[120 135 116 107 134 132 109 134 129 135 128 124 131 125 110 149]
The entry just left of 132 -> 134
The entry just right of 129? 135

Questions about the matrix below.
1) Which number is the 1st entry in reading order?
2) Which number is the 5th entry in reading order?
[[129, 123, 127, 141, 144, 136, 145, 130, 129, 141, 150, 126], [122, 126, 132, 116, 126, 127, 135, 143, 139, 135, 139, 130]]
1) 129
2) 144

[[114 131 144 100 147 117 131 132 113]
 [117 133 146 102 147 115 136 126 122]
 [111 131 102 138 139 137 114 127 114]]
The entry just right of 139?
Answer: 137
The last entry, reading row by row?
Answer: 114
The 2nd entry on the diagonal from the top-right corner?
Answer: 126
The 5th-last entry, reading row by row?
Answer: 139
The median of all entries?
Answer: 127
The top-right entry is 113
The entry in the bottom-left corner: 111
The entry just right of the centre entry?
Answer: 115
The third entry in reading order: 144
The top-left entry?
Answer: 114

Questions about the row below.
1) Find the entry just right of the largest entry.
2) Find the entry just left of 138.
[110 123 101 138 105 121 124]
1) 105
2) 101

X =
[[145 120 133 115 139 123 119 128 123]
 [135 131 125 151 130 131 133 125 136]
 [131 136 119 146 126 133 126 127 131]
 [127 139 122 140 127 133 127 126 128]
 [122 135 122 145 130 130 126 123 130]
 [126 140 120 135 125 129 128 130 131]
 [125 129 123 137 128 124 129 130 136]
 [125 129 127 137 131 129 131 129 134]]
Report the top-right entry.
123
The 2nd entry on the diagonal from the top-right corner -> 125
The bottom entry of the column that holds the largest entry -> 137
Report the entry directly below the largest entry.
146
Report the largest entry.
151
Report the last entry of the largest entry's row.
136
Report the first entry on the main diagonal.
145
Report the entry just right of 124.
129
Report the last entry, reading row by row.
134
The entry just left of the largest entry is 125
Report the third entry on the diagonal from the top-right corner.
126
The entry in the bottom-left corner is 125
Report the 2nd entry on the main diagonal.
131
The entry just right of the smallest entry: 139
Report the third entry in reading order.
133
The 5th-last entry, reading row by row is 131
Report the entry just left of 146.
119

154  137  130  117  138  134  130  148  133  119  154  117  129  121  153
120  131  135  138  126  129  130  118  132  121  117  124  123  122  120
The last entry, reading row by row -> 120
What is the 1st entry on the main diagonal?
Answer: 154
The third-last entry, reading row by row: 123
What is the entry just left of 124?
Answer: 117
What is the entry in the bottom-left corner?
Answer: 120
What is the entry just right of 134?
Answer: 130
The entry just left of 133: 148
The largest entry in the last column: 153

Questions about the array below.
1) Report the entry just left of the largest entry.
2) Report the last entry, reading row by row.
3) Report the 1st entry in reading order.
4) Report the entry in the bottom-left corner.
5) Report the 3rd entry on the main diagonal.
6) Report the second entry on the diagonal from the top-right corner.
7) Report the first entry on the diagonal from the top-right corner.
8) Report the bottom entry of the column that holds the largest entry.
[[132 113 137 135 129 124 120 128 104 116 133 122 141 123]
 [135 137 126 134 130 116 123 134 117 130 122 131 126 130]
 [130 111 120 118 120 116 127 133 124 133 122 129 131 122]
 [127 126 120 124 120 127 130 124 129 127 130 128 131 120]
 [128 114 125 108 120 122 134 127 128 136 123 122 131 121]
 [134 135 130 138 134 130 127 128 121 116 126 130 127 134]
 [135 130 127 100 116 121 142 121 132 130 129 119 136 112]]
1) 121
2) 112
3) 132
4) 135
5) 120
6) 126
7) 123
8) 142

Questions about the matrix below. Indices start at 1.
1) Give the entry just right of the smallest entry.
2) Give the entry in the bottom-right corner.
3) Give the entry at row 3, column 1.
4) Give the entry in the top-right corner.
5) Give the entry in row 1 and column 3.
6) Give the top-left entry.
7) Give the entry just left of 135.
8) Give the maximum.
array([[127, 138, 122, 138, 122, 130, 120, 123, 137, 119, 117, 121, 129],
       [125, 125, 125, 125, 122, 132, 128, 128, 125, 128, 128, 127, 127],
       [132, 130, 135, 127, 133, 123, 143, 130, 131, 132, 106, 129, 128]])
1) 129
2) 128
3) 132
4) 129
5) 122
6) 127
7) 130
8) 143
